Below is a small trained network, with its code and all its weights. Each question gives an input and a class and asks what happens when units are switched off, that is, made to give their printed mean instead of their output.

import numpy as np


def w(rows, s, z=0):
    codes = np.array(rows[::2]) - 128.0
    scale = np.full(codes.shape[1], s)
    scale[-1] = z or s
    return codes * scale


def norm(h):
    return h / np.sqrt((h * h).mean(-1, keepdims=True) + 1e-5)


def f(y):
    return np.maximum(y, 0)


def log_softmax(a):
    a = a - a.max(-1, keepdims=True)
    return a - np.log(np.exp(a).sum(-1, keepdims=True))


def net(x, mask):
    res = np.array(x, float).reshape(1, 8) / 4 @ E
    u = 0
    for l in range(3):
        y = f(norm(res) @ A[l][:, :-1].T + A[l][:, -1])
        res = res + np.where(mask[u : u + 7], y, B[l][:, -1]) @ B[l][:, :-1]
        u += 7
    return log_softmax(norm(res)[-1] @ U[:, :-1].T + U[:, -1])


A, B = {}, {}
E = w([
[159,132,209,137,79],'x0',
[129,129,129,127,128],'x1',
[118,138,124,112,122],'x2',
[122,136,127,123,128],'x3',
[87,123,64,145,190],'x4',
[125,118,133,144,126],'x5',
[108,10,163,63,148],'x6',
[131,120,132,144,132],'x7',
],0.012)
A[0] = w([
[213,127,201,120,108,137],'L0N1',
[121,120,124,2,186,106],'L0N2',
[81,128,128,83,79,4],'L0N3',
[155,151,133,55,71,110],'L0N4',
[141,52,179,205,133,103],'L0N5',
[151,32,220,40,124,9],'L0N6',
[156,86,137,88,120,17],'L0N7',
],0.0096,0.0029)
B[0] = w([
[94,237,117,136,123,209],'L0N1',
[115,60,127,235,66,212],'L0N2',
[67,86,118,142,70,136],'L0N3',
[101,187,144,232,176,170],'L0N4',
[34,180,109,129,90,182],'L0N5',
[2,146,152,101,145,255],'L0N6',
[61,163,149,129,144,160],'L0N7',
],0.006,0.0074)
A[1] = w([
[113,91,188,56,74,2],'L1N1',
[113,246,156,173,125,150],'L1N2',
[116,190,87,125,91,145],'L1N3',
[214,74,62,122,94,145],'L1N4',
[87,73,139,107,152,38],'L1N5',
[190,82,255,85,76,163],'L1N6',
[80,80,99,141,132,71],'L1N7',
],0.0099,0.0028)
B[1] = w([
[56,152,143,143,152,161],'L1N1',
[185,12,75,113,104,254],'L1N2',
[215,68,95,172,155,194],'L1N3',
[118,86,158,104,50,135],'L1N4',
[124,76,137,154,98,181],'L1N5',
[102,255,95,130,188,162],'L1N6',
[105,80,139,100,118,189],'L1N7',
],0.0083,0.0085)
A[2] = w([
[226,203,150,152,85,4],'L2N1',
[106,136,121,121,144,39],'L2N2',
[171,60,87,136,104,90],'L2N3',
[71,139,184,102,75,179],'L2N4',
[54,52,129,148,146,113],'L2N5',
[209,185,137,160,75,55],'L2N6',
[112,172,1,143,224,224],'L2N7',
],0.011,0.0027)
B[2] = w([
[41,40,153,72,97,181],'L2N1',
[127,121,133,80,115,132],'L2N2',
[154,49,81,115,193,211],'L2N3',
[223,254,160,140,105,201],'L2N4',
[225,90,129,108,37,254],'L2N5',
[78,20,126,50,89,188],'L2N6',
[153,226,227,207,220,218],'L2N7',
],0.0071,0.009)
U = w([
[144,79,74,122,180,78],'0',
[121,110,154,86,36,54],'1',
[116,254,154,132,169,254],'2',
],0.013,0.0035)

Each question gives the input, the list of numbers given to net, and the class t.
The units are the neurons (one row each of A and B). Each row of codes is followed by its name. A weight is (code - 128) times the scale printed after its matrix; where a second scale follows, it is the last column's (A, B and U).
mask holds one flag per neuron, layer by layer. A switched-off neuron (its flag False) gives its mean, the last column of its row in B, instead of its output. The means were averaged over made-up inputs and are rounded, as every weight is.
A unit's drop is (log p(t) with every unit on - log p(t) with that unit switched off) / (log p(t) with every unit on - log p(t) with every unit switched off).
The circuit of an input: a set's keep is (log p(t) with only the set's units on - log p(t) with every unit switched off) / (log p(t) with every unit on - log p(t) with every unit switched off). Starting from the 12 units with the biggest drops (on a tie, the unit counted first), units are removed one at a time, each time the one whose removal leaves the highest keep (on an exact tie, the one counted first), for as long as the keep stays at least 0.8.
circuit, biggest first: the units of the circuit, biggest drop first
top k neurons: the k neurons with the biggest drops, biggest first
k most important neurons of layer l: the k neurons of layer l with the biggest drops, biggest first
drop when u is switched off: that unit's drop, to one decimal
input [6,-3,1,8,1,-3,-7,-2], class 0: top 2 neurons -> L1N2; L1N3
input [0,-6,2,3,-3,3,-3,1], class 0: circuit, biggest first -> L1N2; L2N3
input [5,0,1,1,7,-7,-5,-3], class 0: circuit, biggest first -> L1N2
input [2,-6,7,-4,7,-8,2,8], class 1: circuit, biggest first -> L2N5; L1N3
input [-6,-5,-5,-4,-4,-4,1,5], class 1: top 3 neurons -> L1N2; L1N3; L1N4
input [1,1,-8,6,5,-1,5,-4], class 1: circuit, biggest first -> L1N2; L2N5; L2N3
input [-5,6,-2,5,-2,-8,4,7], class 1: top 3 neurons -> L1N2; L1N3; L2N5
input [-5,0,0,5,7,-5,-2,-4], class 2: top 2 neurons -> L2N7; L1N2
input [-5,-3,6,2,-1,-6,-7,-3], class 0: 4 most important neurons of layer 1 -> L1N2; L1N3; L1N6; L1N1
input [3,1,1,1,0,-4,3,-3], class 2: circuit, biggest first -> L2N4; L1N2
input [2,8,3,2,0,7,6,7], class 2: circuit, biggest first -> L1N2; L1N6
input [-7,-3,6,-6,-2,-2,3,-5], class 1: circuit, biggest first -> L1N2; L2N5; L0N2
input [7,-7,-6,3,0,7,-8,5], class 1: top 2 neurons -> L2N1; L2N6
input [7,6,-4,-2,0,4,2,7], class 2: circuit, biggest first -> L1N6
input [4,0,0,-4,-1,4,5,8], class 2: circuit, biggest first -> L1N2; L1N6
input [4,4,3,7,-2,5,1,1], class 2: 3 most important neurons of layer 2 -> L2N4; L2N6; L2N1
input [-1,-8,7,0,2,8,-1,-1], class 2: 3 most important neurons of layer 2 -> L2N7; L2N6; L2N1
input [8,-8,-8,-6,6,-3,-4,5], class 0: 2 most important neurons of layer 2 -> L2N5; L2N3
input [4,7,-2,6,6,-7,5,8], class 1: 2 most important neurons of layer 1 -> L1N2; L1N3
input [-4,5,-4,7,-1,-8,3,0], class 1: drop when L1N2 is switched off -> 0.3
input [-7,2,7,-4,-3,2,3,4], class 1: drop when L2N5 is switched off -> 0.2
input [7,6,-8,8,-4,7,3,6], class 2: top neuron -> L1N6
input [-6,-3,-1,2,-4,6,2,8], class 1: drop when L1N2 is switched off -> 0.3
